Below are the code and all the weights of a small trained network. Each question names an input and a target symbol and asks about switching units off, where a switched-off unit gives its printed mean instead of its output.

import numpy as np


def w(rows, s, z=0):
    codes = np.array(rows[::2]) - 128.0
    scale = np.full(codes.shape[1], s)
    scale[-1] = z or s
    return codes * scale


def f(y):
    return y / 2 * (1 + np.tanh(0.7978845608 * (y + 0.044715 * y**3)))


def softmax(a):
    e = np.exp(a - a.max(-1, keepdims=True))
    return e / e.sum(-1, keepdims=True)


def log_softmax(a):
    a = a - a.max(-1, keepdims=True)
    return a - np.log(np.exp(a).sum(-1, keepdims=True))


def net(x, mask):
    ids = ['ΓΠΣΦΨαβεζηλμξτω'.index(c) for c in x.split()]
    T = len(ids)
    res = E[ids] + P[:T]
    u = 0
    for l in range(2):
        r = res
        for j in range(2):
            rows = slice(3 * j, 3 * j + 3)
            q, k, v = (r @ M[l][rows].T for M in (Q, K, V))
            z = softmax(np.where(np.tri(T) > 0, q @ k.T / 3**0.5, -1e9)) @ v
            o = O[l][rows]
            res = res + np.where(mask[u + j], z, o[:, -1]) @ o[:, :-1]
        u += 2
        y = f(res @ A[l][:, :-1].T + A[l][:, -1])
        res = res + np.where(mask[u : u + 4], y, B[l][:, -1]) @ B[l][:, :-1]
        u += 4
    return log_softmax(res[-1] @ U[:, :-1].T + U[:, -1])


Q, K, V, O, A, B = {}, {}, {}, {}, {}, {}
E = w([
[54,70,82],'Γ',
[104,110,89],'Π',
[122,164,115],'Σ',
[162,149,134],'Φ',
[81,94,81],'Ψ',
[98,97,86],'α',
[73,89,76],'β',
[71,97,75],'ε',
[115,104,89],'ζ',
[254,172,171],'η',
[120,65,102],'λ',
[128,38,123],'μ',
[131,21,147],'ξ',
[128,45,117],'τ',
[137,29,137],'ω',
],0.0052)
P = w([
[143,142,254],'0',
[171,70,72],'1',
[54,193,96],'2',
[100,97,172],'3',
[198,92,64],'4',
[50,217,94],'5',
[99,101,163],'6',
[208,102,70],'7',
[56,240,95],'8',
[97,100,157],'9',
[209,107,77],'10',
[61,253,97],'11',
[95,96,152],'12',
[209,109,79],'13',
],0.0083)
Q[0] = w([
[118,232,213],'0.h1',
[99,7,72],'0.h1',
[148,48,43],'0.h1',
[231,90,59],'0.h2',
[2,120,178],'0.h2',
[22,165,160],'0.h2',
],0.005)
K[0] = w([
[2,201,207],'0.h1',
[222,43,117],'0.h1',
[225,76,65],'0.h1',
[232,108,162],'0.h2',
[28,97,120],'0.h2',
[39,119,91],'0.h2',
],0.0053)
V[0] = w([
[83,253,166],'0.h1',
[72,237,140],'0.h1',
[156,2,59],'0.h1',
[202,168,194],'0.h2',
[226,64,117],'0.h2',
[40,89,89],'0.h2',
],0.0067)
O[0] = w([
[126,227,225,131],'0.h1',
[89,240,221,106],'0.h1',
[103,52,29,97],'0.h1',
[198,133,158,252],'0.h2',
[233,82,1,208],'0.h2',
[61,115,127,4],'0.h2',
],0.007,0.0013)
A[0] = w([
[10,103,78,145],'0.n1',
[199,153,38,255],'0.n2',
[2,104,75,160],'0.n3',
[239,92,79,248],'0.n4',
],0.007,0.0051)
B[0] = w([
[203,224,180,141],'0.n1',
[159,134,2,243],'0.n2',
[183,224,174,147],'0.n3',
[186,90,28,254],'0.n4',
],0.0058,0.0072)
Q[1] = w([
[98,122,98],'1.h1',
[124,119,157],'1.h1',
[156,139,152],'1.h1',
[138,220,102],'1.h2',
[124,3,144],'1.h2',
[120,24,146],'1.h2',
],0.007)
K[1] = w([
[90,135,169],'1.h1',
[116,119,110],'1.h1',
[169,119,95],'1.h1',
[167,122,241],'1.h2',
[81,164,23],'1.h2',
[80,159,2],'1.h2',
],0.0091)
V[1] = w([
[190,70,85],'1.h1',
[110,151,54],'1.h1',
[85,167,190],'1.h1',
[3,205,224],'1.h2',
[161,254,157],'1.h2',
[179,255,154],'1.h2',
],0.0073)
O[1] = w([
[94,117,173,171],'1.h1',
[216,98,191,146],'1.h1',
[143,143,77,87],'1.h1',
[180,255,86,5],'1.h2',
[222,111,134,135],'1.h2',
[223,96,139,149],'1.h2',
],0.0086,0.014)
A[1] = w([
[194,208,56,183],'1.n1',
[237,93,163,113],'1.n2',
[146,69,2,255],'1.n3',
[66,58,50,32],'1.n4',
],0.0066,0.0014)
B[1] = w([
[213,182,31,165],'1.n1',
[234,43,154,215],'1.n2',
[129,122,35,252],'1.n3',
[74,255,53,255],'1.n4',
],0.0067,0.0099)
U = w([
[80,173,56,156],'Γ',
[126,118,72,94],'Π',
[185,164,73,92],'Σ',
[198,68,96,1],'Φ',
[119,177,141,109],'Ψ',
[118,151,140,53],'α',
[115,187,147,165],'β',
[123,195,151,216],'ε',
[121,139,145,61],'ζ',
[174,11,254,164],'η',
[100,117,165,106],'λ',
[76,113,184,170],'μ',
[58,110,196,200],'ξ',
[82,109,173,117],'τ',
[68,106,182,129],'ω',
],0.006,0.0054)

Each question gives the input, a string of symbols that net reads in full, and the target symbol t.
The units are the heads (3 rows each of Q, K, V and O) and the neurons (one row each of A and B). Each row of codes is followed by its name. A weight is (code - 128) times the scale printed after its matrix; where a second scale follows, it is the last column's (O, A, B and U).
mask holds one flag per unit, layer by layer, with each layer's heads first. A switched-off unit (its flag False) gives its mean, the last column of its rows in O or B, instead of its output. The means were averaged over made-up inputs and are rounded, as every weight is.
A unit's drop is (log p(t) with every unit on - log p(t) with that unit switched off) / (log p(t) with every unit on - log p(t) with every unit switched off).
The circuit of an input: a set's keep is (log p(t) with only the set's units on - log p(t) with every unit switched off) / (log p(t) with every unit on - log p(t) with every unit switched off). Starting from all 12 units, units are removed one at a time, each time the one whose removal leaves the highest keep (on an exact tie, the one counted first), for as long as the keep stays at least 0.8.
units of the circuit, in order: the units of the circuit, biggest drop first
unit that matters most: the unit with the biggest drop
top k neurons: the k neurons with the biggest drops, biggest first
top k neurons in layer l: the k neurons of layer l with the biggest drops, biggest first
drop of u: that unit's drop, to one decimal
input Σ η Π, target Σ: units of the circuit, in order : (1.h2; 0.h1; 1.n1; 0.n4)
input β β Φ η ε, target Γ: units of the circuit, in order : (0.h1; 1.h2; 1.n4; 0.n4)
input Σ η Σ Σ Σ Σ η η η Σ Σ Γ, target Σ: units of the circuit, in order : (1.h2; 0.h1; 1.n1; 0.n4)
input Σ ε η η ε Σ η Σ η ε, target η: unit that matters most : 1.n4
input Σ η Σ Ψ η β Σ Σ ξ η η β Σ, target η: units of the circuit, in order : (1.n4; 1.h1)
input Σ ξ η Σ η Σ, target Σ: units of the circuit, in order : (1.h2; 0.h1; 1.n1)
input ε ξ ξ Σ η, target Γ: top 3 neurons : (1.n4; 0.n4; 0.n2)
input Σ η η ξ, target ξ: top 2 neurons in layer 1 : (1.n4; 1.n2)
input η η Σ Σ η η η β, target Γ: top 2 neurons : (1.n4; 0.n4)
input ε Ψ τ ω ε η β Σ, target Γ: top 2 neurons : (0.n2; 0.n4)
input ω η ε η Σ ζ η, target η: top 2 neurons : (1.n4; 1.n3)
input α ε Σ Σ η Ψ Φ Σ Σ η η η η μ, target Γ: top 3 neurons : (1.n4; 0.n4; 0.n2)
input Σ η Φ η η η ξ ε, target Γ: top 3 neurons : (1.n4; 0.n4; 0.n2)
input η β ω, target η: unit that matters most : 0.h2
input Σ β ω Γ η, target Γ: top 3 neurons in layer 1 : (1.n4; 1.n3; 1.n2)
input λ ε ε η Φ η α Φ η Σ τ, target Γ: top 2 neurons : (1.n4; 0.n4)
input η η α τ ξ Ψ η Σ η η Γ, target Γ: top 3 neurons : (1.n4; 0.n4; 0.n2)
input η η ε Σ ξ η Σ Ψ η η η, target Φ: top 2 neurons in layer 0 : (0.n2; 0.n4)
input Σ ε Σ η ξ Σ ε μ η η η η ξ, target ξ: top 2 neurons : (0.n2; 0.n4)
input η η Σ ε η α Ψ Π μ η η η, target η: unit that matters most : 0.h2
input μ η Ψ Σ β η Σ η Σ Σ Σ η Ψ, target η: top 3 neurons in layer 1 : (1.n4; 1.n3; 1.n1)
input Σ η ξ, target Σ: top 4 neurons : (0.n4; 0.n3; 1.n1; 0.n1)
input Σ λ Ψ ε β η, target Σ: top 3 neurons : (1.n1; 0.n4; 0.n2)
input η λ ξ ε Σ β ω η ξ, target η: drop of 0.h2 : 0.3
input η μ ξ τ η η β η β, target η: drop of 0.h2 : 0.6
input η β τ, target η: drop of 0.n4 : 0.1
input Ψ η η ξ β η Π η ε Σ η Ψ ε η, target Φ: drop of 0.n4 : 0.3
input η η ω, target η: top neuron in layer 1 : (1.n4)
input Σ Γ Σ τ ε η μ η η η Σ ε η α, target Γ: top 2 neurons in layer 1 : (1.n4; 1.n3)
